Here are made-up objects, facts about them, and rows of numbers that follow some of those facts. Name the object behind each unnamed row.

There are 3 kinds of fact about the objects: ψ, θ, Φ.
ψ: points at; θ: uses; Φ: is of sort
babrudrem: θ stamasal,meplam,govegek; Φ b
bamik: ψ drastil; θ gradrir; Φ a
bara: θ pedra; Φ b
baskul: θ nutrivo,grodrol; Φ b
batuk: θ zustu,nutrivo; Φ a
biklim: θ brekan; Φ a
binin: Φ a
bitru: Φ b
bokal: ψ zemo; Φ a
bomun: Φ c
bozar: ψ grere; θ legesam,drapo; Φ a
bradrelok: ψ stuzu,sudrikin; Φ a
bradri: θ gradrir; Φ c
brapas: ψ posko,koza,rostim; Φ c
brasti: θ drifol,kluras; Φ a
braten: θ duse; Φ a
brekan: θ bitru; Φ c
briklum: θ todratre,grodrol; Φ b
brilotrim: θ kekek,trisen; Φ a
brisifom: ψ stuzu,zatros,rostim; Φ b
britagal: Φ b
bromumum: Φ b
brudelu: ψ ginon; Φ c
brupur: θ grodrol,britagal; Φ a
bruskes: ψ dribaga,trebrok,skolal; θ gristum; Φ c
budol: θ stidogran,tipes; Φ a
butrusu: θ bradri; Φ a
dagren: θ flabun,stagro; Φ b
dalitran: θ retaflal,gekler; Φ c
dazak: Φ b
detri: θ britagal; Φ a
dezur: θ brupur; Φ a
dofir: ψ skuzil; θ fleflal,ziskis,fladre; Φ a
dogre: θ gigro,lanas,zilol,drize; Φ a
dragren: θ bokal,nutrivo,ploribo,bradri,gekler; Φ b
drapo: θ gradrir,grodrol; Φ c
drasen: θ detri; Φ c
drastil: ψ duse; Φ b
dratrak: ψ skolal; θ bradri; Φ c
dribaga: Φ a
drifol: θ timam; Φ b
driva: θ stamasal,gigro; Φ a
drize: θ gradrir; Φ b
drurel: θ skigrem,grodrol; Φ a
duse: ψ trenofil; θ mesto,groru,kluras; Φ a
faflo: Φ b
fegrabres: ψ ziskis; θ tigraklas; Φ a
fere: Φ a
fetifal: θ klipla,tigraklas; Φ c
fibrun: ψ drastil,tilu,bamik; Φ b
flabun: θ groru,kluras; Φ a
fladre: ψ skiklan,tremel; θ bradri; Φ a
flamon: θ mesto,bradri; Φ b
fleflal: ψ flesas,tunu; Φ c
flesas: ψ stuzu,gotak; θ mogom,drize; Φ a
flopla: ψ brudelu,kekek; Φ c
flubok: θ stagro; Φ b
fluri: θ gradrir; Φ a
fostes: ψ gikin; θ flesas,trisen; Φ c
fupakla: ψ fleflal,fibrun; Φ c
gekler: θ luzuso,drapo; Φ a
genuste: θ mogom; Φ c
getul: θ grodrol; Φ a
gigro: θ gradrir,grodrol; Φ c
gikin: ψ gregik; Φ c
ginon: θ pedra; Φ a
goful: θ fleflal,skigrem,skazen,tigraklas; Φ b
goplo: Φ b
gotak: ψ gikin,trenofil,skuzil; θ laver,grodrol; Φ a
govegek: θ plagriskem; Φ c
graden: ψ trenofil; θ bitru,bradri; Φ a
gradrir: θ grodrol; Φ b
grali: θ gradrir; Φ c
grebran: θ binin; Φ b
gregik: ψ brudelu; θ sarok; Φ c
grere: ψ zaskan,lanas,pedra; θ fupakla; Φ a
gresus: θ klipla; Φ a
grinen: Φ b
gristum: ψ ploribo; θ nenopo; Φ b
grodrol: ψ leklas,skadil; Φ b
gronik: θ sostum,skugik,drize; Φ a
groru: ψ zatros,fostes,lanas; Φ b
grurus: θ dazak,goful; Φ c
guker: θ nutrivo,faflo,tunu; Φ a
gupuse: θ brilotrim; Φ b
katrar: ψ ziskis,gotak,tunu; θ fere; Φ b
keflak: θ budol,flabun,brilotrim,drapo,lokegri; Φ b
kekek: Φ a
ketu: Φ a
klagir: θ gradrir; Φ a
klaplogras: θ gupuse; Φ b
klatrilil: ψ sapur,lanas; θ rugus; Φ b
klebam: θ brisifom,klipla,lanas,dofir; Φ a
klekude: θ binin,dazak; Φ a
klelam: ψ trebrok; Φ c
klesa: Φ b
klili: θ bradri,gupuse; Φ b
klipla: θ timam; Φ c
kloskin: θ nutrivo,puskik; Φ a
kluras: θ grodrol; Φ b
kone: ψ voskon,stobizu,nugrek; θ bradri; Φ c
konive: θ gikin,grodrol; Φ b
koza: ψ lonem; Φ c
lanas: ψ trenofil; θ sarok; Φ b
laver: θ pledi; Φ a
legesam: Φ a
leklas: ψ kekek; θ limaplum; Φ b
limaplum: θ gradrir,grodrol; Φ b
lokegri: Φ c
lonem: ψ merus; θ stagro; Φ c
loplipon: θ bromumum,vubra,babrudrem; Φ c
luzuso: θ drapo; Φ a
mamur: θ klesa,mogom,gupuse; Φ a
manu: Φ a
mebo: θ driva; Φ c
medris: θ drasen; Φ b
meplam: θ bromumum; Φ a
merus: θ brekan,trasken; Φ a
mesto: Φ b
mogom: θ grodrol; Φ b
nagipek: θ getul; Φ b
nagu: θ drasen,goplo; Φ b
nenopo: θ drapo,bradri; Φ a
notim: θ gristum; Φ c
nubrusto: θ trisen; Φ c
nugrek: ψ fibrun,pepon,tutan; Φ a
nuskom: θ klili; Φ a
nutrivo: θ grodrol,drapo; Φ a
paron: θ nutrivo,gradrir; Φ a
pedra: θ stuzu,bradri; Φ c
pepli: ψ dribaga; θ klagir,kloskin; Φ c
pepon: ψ dribaga; θ nutrivo,mogom; Φ b
plagra: θ nenopo,grodrol,bitru; Φ a
plagriskem: Φ a
pledi: θ grodrol; Φ c
plodrur: θ luzuso,kluras,getul; Φ a
ploribo: ψ flubok; θ bitru; Φ c
plubo: ψ fleflal,fibrun,grinen; θ grodrol; Φ a
plumo: θ staple; Φ c
plumuklum: θ flesas,brilotrim; Φ c
posko: ψ skazen; Φ a
pugone: θ brupur,butrusu; Φ a
puskik: θ grodrol; Φ a
puvem: θ klesa,grodrol; Φ a
ragruk: θ ketu,dofir,zeple; Φ a
rastum: θ tastotran; Φ c
rede: ψ fibrun,tutan; θ bara,drize; Φ b
reflek: θ bomun; Φ a
rege: ψ bradrelok,puvem; θ notim; Φ b
rekostuk: ψ sapur,tremel; θ nugrek; Φ a
retaflal: θ nutrivo,getul; Φ a
rikin: Φ a
rinistul: θ mogom; Φ a
rizu: θ gristum,drize,plagra; Φ a
rostim: θ drapo; Φ a
rugus: θ britagal,paron; Φ b
saflu: θ ginon,todratre,detri,getul; Φ a
salan: θ pedra,manu; Φ a
sapur: ψ flopla; Φ a
sarok: θ detri; Φ a
sasir: ψ fere; θ brisifom,drapo,goplo; Φ a
skadil: ψ brudelu,trenofil,dribaga; Φ b
skastum: ψ drastil,zilol,kekek; θ vetre; Φ b
skatrak: ψ skazen,rikin; θ tuburak,nenopo,plumo; Φ c
skazen: Φ a
skazonom: θ bomun,zustu,rinistul; Φ a
skemok: θ groru; Φ b
skibrun: ψ gristum; θ dazak; Φ c
skidazon: θ zatros,grodrol; Φ b
skigrem: θ gradrir,brupur,grodrol; Φ c
skiklan: ψ grere; Φ a
skolal: Φ b
skugik: θ grodrol; Φ a
skuzil: ψ brudelu; Φ c
sokosi: ψ bozar,bradrelok,rege,groru; θ britagal; Φ a
sostum: θ drapo,getul; Φ a
stagro: θ todratre; Φ b
stamasal: θ brisifom; Φ a
stanel: θ britagal; Φ b
staple: θ pedra; Φ c
staplo: ψ graden; θ klelam,ketu,fladre; Φ a
stidogran: θ drapo; Φ c
stiliflil: θ brupur,rikin,bitru; Φ c
stimik: θ graden; Φ a
stipes: θ groru; Φ a
stobizu: ψ leklas,flubok; θ todratre,kluras; Φ a
stosal: θ ketu; Φ c
stuzu: Φ a
sudrikin: ψ britagal,tutan; Φ b
sumas: θ pepon,mamur; Φ c
suplo: θ bokal,klelam; Φ a
sutriflo: θ nagu,sasir; Φ a
tastotran: θ nutrivo,gradrir,grali; Φ c
tigraklas: θ grodrol; Φ a
tilu: θ skugik; Φ c
timam: θ grodrol; Φ b
tipes: θ grali; Φ b
todratre: Φ a
tokla: ψ gregik; θ fleflal; Φ b
trasken: θ brekan; Φ a
trebri: Φ a
trebrok: ψ skuzil; θ sarok; Φ a
tremel: ψ zaskan; Φ a
trenofil: ψ flubok; θ zaskan; Φ b
trisen: Φ a
tuburak: Φ b
tunu: ψ tutan,tuzor; Φ b
tutan: Φ b
tuzor: θ todratre,gradrir; Φ b
vetre: θ brekan; Φ a
visok: θ bitru,plumo; Φ a
vogrus: θ drapo; Φ a
voskon: ψ pepli; θ graden,drastil; Φ a
vubra: θ stiliflil,zustu; Φ a
vudu: ψ bruskes,fegrabres; θ nenopo; Φ b
zaskan: ψ skazen; θ lanas,drapo,detri; Φ c
zatros: ψ ziskis,stobizu; θ gradrir,drapo,britagal; Φ b
zemo: ψ zilol; θ grodrol; Φ b
zeple: θ brisifom,grebran; Φ c
ziki: θ gradrir,trebri; Φ a
zilol: ψ pepli; θ vetre; Φ a
ziskis: θ brupur,timam; Φ c
zizem: θ stagro,puvem; Φ a
zoskek: θ graden; Φ a
zustu: θ britagal,kluras; Φ b

Some rows with their names:
[-29 -12 -23  -2 -29  17  -8 -22 -17  22  -4 -23  13   9  12  -5  10 -10
   8  -2 -20   7  -6 -11  27   7  25   3   4  27  -8   1  -9] : nutrivo
[-19 -29 -27  -3 -32   4  -8  -9 -10  29  -9 -20  27  14  11  -4   3  -5
   8  -2 -12   4  10  -9  22  -1  12  -3 -13  12 -12  -3 -14] : sarok
[-11 -35 -32 -24 -21 -19  -7 -13  -2  -3 -38 -27  27  11  -1  38 -11 -10
   9  25  16  -4 -27   0  12  11   3   2   6  42  11  -8  23] : posko
[-25 -23 -18  -8 -22  -3 -10 -15  -3  28 -13 -18  24   9  11   5   2  -8
   3 -11 -30   7 -15 -18  13   8   8   2  -1  15 -13  -5 -11] : vogrus
[-24 -27 -32  -5 -33   5  -6  -8 -10  31 -22 -17  26  15   9   9   5   1
   3   5  -6   2  12  -6  23   1   5  -4  -7   5 -14  -6 -13] : plagriskem
[-15 -30 -37  -2 -26  -6 -10  -2   3  41 -32  -2  28   8   7  12  -2  -2
   9  -4 -28  11  -7 -16  25   1  -5 -12  -7   0 -15 -16  -7] : klebam
[-18 -23 -24  -6 -16  -2  -5  -4   2  24 -23 -22  13  10  23  16   0  -5
   5   3 -34  -2  -2 -28  17  15   2   7   8  14 -22 -12 -13] : visok
[ 26  51  50   3  -7   7   6   2  11  11  23  44   0 -10 -11  12  -3  -8
   3  -9  -2  -1  -8  -6 -40   1 -13  29 -17 -29   6  -8   6] : baskul
[ 32  39  46   6 -19  18   9  14   3  12  35  37   2  -2 -14   5  -3  -2
   4   1  29  -4  23  10 -30  -5  -3  26 -34 -25   6   2   4] : goplo
[ 35  38  43   3 -10   0   6  13  20  16  24  40   7  -1 -18  14 -12  -1
   0  -7  16  -5  12   0 -43  -3 -17  27 -35 -34   4  -3   3] : medris
[ 26  49  49   6 -16  13   8   1   9   8  31  36  -4  -4 -16   5  -2  -4
   4  -6  14  -4   8   1 -37  -1  -5  30 -24 -23   5   0   4] : zustu
[  4  22  57  19  41 -18  19  12  17  -6  -7  42 -11 -30 -43  -1   2  19
  19  17  35  16   8   3 -56  29  12  15 -24   7  25 -19  23] : flubok
[ 30  53  47   3  -1  10   8   9  18   5  12  36  -8  -9  -6  23  -2   0
  -1   2   2  -8   2 -15 -43  11 -18  35  -8 -31  -6  -8   7] : flamon
[ 25  48  42   9 -14  27  11   6   2   8  22  41  -3 -10 -11   5   0  -4
   4  -3  14   2  14   6 -23  -5 -10  24 -25 -28   3  -4  11] : timam
[ 17  60  47   6 -13  26  13  -6  -4  -3  28  30 -12  -3 -15   7   7  -2
   2  -2  13  -6   9   3 -35   2   0  34 -10 -22   5   6   9] : mogom
[ 14   7 -12  -8  -3   0  -4  24 -20 -35  38  -6   0 -10  19 -40   4   0
 -19 -41   7   6  -9  15   5 -17   3   4  44 -18   3  24 -17] : grali
[ 17 -14 -23  -9  45 -12   8   8 -15 -51  22  -7 -35 -33  -3 -43  -1  20
   4 -14  18  12   2  32  25  -9  14 -26  18  17  25  14   5] : gikin
[ 18   6 -19  -8   1   0  -4  34 -13 -38  29  -9  -7  -8  26 -29   1   5
 -23 -32  12  -2   2   8   4 -13  -4  10  48 -22  -4  22 -18] : notim

Name these rows:
No name comes twice in this set of rows, the named rows included.
[ 56  31  45  -5  14  14   3 -16  17 -17  35  27 -37   6 -28  21 -24 -19
  -2  39  39 -41  15  38  -1 -34 -26 -12 -64   2  27  12  32] => brisifom
[-59 -39  -7  19  28  -9   1  -7 -14   6 -46 -27   8  -3 -14  -6  23  20
  26  25  13  30   3 -12  -5  38  43 -17  11  40   7 -11   3] => kekek
[ 16  -2 -29   8  31  -6   1  28 -14 -35  15   0 -22   2   8 -22  -3  15
 -13 -16  19   8   0  22   3 -27 -24 -37  33 -41   9  22  -1] => skibrun
[ 17  32  74  20  33   4  11 -12  30 -21  17  30 -28 -17 -36  -7   1  -7
 -14  30  17 -38  27  27 -16  -9   1   6 -47  11   9  -9  17] => tunu
[-19 -39 -33 -16 -10 -18  -7   2 -17   2 -37 -29  21  16  -1  38  -8  -5
  21  28  30  20 -25  -9  -5  20   6  -9  15  35  20  -1  24] => tremel
[-45 -36   3  23  28  -1  -5 -28  11   4 -31 -32  -8  28 -12  -2   6  -3
 -19  41   0 -31  27  12  28 -10  -1 -38 -20  14  -6   0  -2] => nugrek
[  2  21  89  40  36  11  11  30  15 -18  -2  26 -19 -13 -22   0   9  -2
  -1  42  38 -14  34   5 -49  13   3  10 -18  -2   5  -7  16] => drastil
[ 40  38  44   4  46  -6  18 -34  42  -9  12  27 -48  12 -38  27 -19   9
 -13  37  11 -49  24  20 -14 -19 -38 -13 -62 -23  13   6  15] => katrar
[-14 -37 -30 -16  -9 -15  -7  -4 -11   1 -33 -29  17  21  -1  38 -11  -9
  16  29  26  10 -23  -7  -2  14   1 -15  11  32  16   0  23] => skiklan
[ 26 -27 -33 -10  49 -34   3  25  -3 -33  22   0 -27 -28  -3 -37  -9  28
  10 -26  21  20   7  24   5  -9   5 -29  11   2  21  13  -6] => gregik
[ 20  46  65  20  47  44  13 -21 -24 -12  56  19 -60  10 -25 -10   3  -8
  24  33  35   1  26  22 -22 -11   7 -32 -43  -9  29  34  19] => grodrol

Now the same objects, written a new way:
Some objects and their rows:
[ 2 -7  7 -1 -8 15 -7 20  3  0 11 -1  1  5 -6] : budol
[ 11  -4 -31 -25 -31   4  -6 -19   2   8  45   2  -1  12 -30] : gotak
[ -1  -8   4  -5  -9  16  -1  14  -3  15   6 -10   0  16 -13] : ziki
[  2   7  33  13   4 -26  -7 -23  -5 -13 -14  -6  -6 -13  16] : stidogran
[  3  -5   6   1  -8   6  -2  16   0  -3  14  -1  -3   8 -16] : puskik
[  0  -6  11  -5  -7  18   3  14  -5  13   7  -7  -3  14 -11] : retaflal
[ -6  10  18  19   9 -32  -6 -16  -9 -15 -13   2   1   1  -1] : skigrem
[ 3 -4  6 -7 -5 24  2 14 -5  9  5 -5 -4 12 -3] : rinistul
[ -1  -4  -5   3  -8  14  -3  15   0  11   6   2   2  17 -23] : vogrus
[ 1 -2  2  1 -5 26 -3 14  4 -8  6 -1 -4 -3 -4] : kekek
[ -8  -4  -5  -8  -7  -8   6  -6  11  -7   6   5  10 -13   9] : vudu
[ -6   0 -13 -12   2  -8  17  -6   6   0  11  17   7 -24  24] : drastil
[  2   3  12  13  19   2   4  -2  -1  -1 -13   3   5   0   7] : mesto
[ -5  -2 -13   9  -6  16   1  22   5  14   4   0   2   9 -16] : zoskek
[  3   2 -24   8  11  17   8  20  -4   8  -1   6  -8   2 -17] : ketu
[  5   2   0  11  28   3   2   2  -2  -5 -13   5   1   0   3] : bromumum
[ 13  -1  28   5  14  -3   2 -11  -1  -2  -9  -4   0  -2  13] : mogom
[ 0 -1 16 -3 -1 19 13  7 -9  8  6 -4 -6  8 -9] : nutrivo

Rows to name:
No name comes twice in this set of rows, the named rows included.
[-12  18  21  27  13 -21  11 -20  -8 -12 -17   6  -2 -20  14] => bradri
[-10  18 -10  -3  -5 -35   7 -26  -7   0  17  24   5 -22  19] => ploribo
[-18  12  -4   0 -18 -25  -5 -31   8 -30  -5   2   1 -21  12] => bruskes
[-13   2 -38 -12 -25  16   9   9  11  13   0   9   5   4 -14] => voskon
[-12  13 -14  -2   3 -36  13 -17  -3 -23 -12  17  -7 -32  25] => fleflal
[ 13  -2 -32 -22   6 -23   6 -14  -7  -1  57  24   9 -18  12] => lanas
[ -4  11   6  20  18 -27  -2 -13 -11 -17 -19   5  -6  -8   3] => klipla
[ -3  13   0  -5  -4 -28   9 -26   0 -10 -20  11  -9 -28  34] => fupakla
[ -9   2 -19 -17 -14  22  21   1  -1  11   7   6  -5  -5   0] => bokal
[-10  -4  -1 -18  -7  -6  15  -7   5   9  -9   5  10  -5  23] => rede

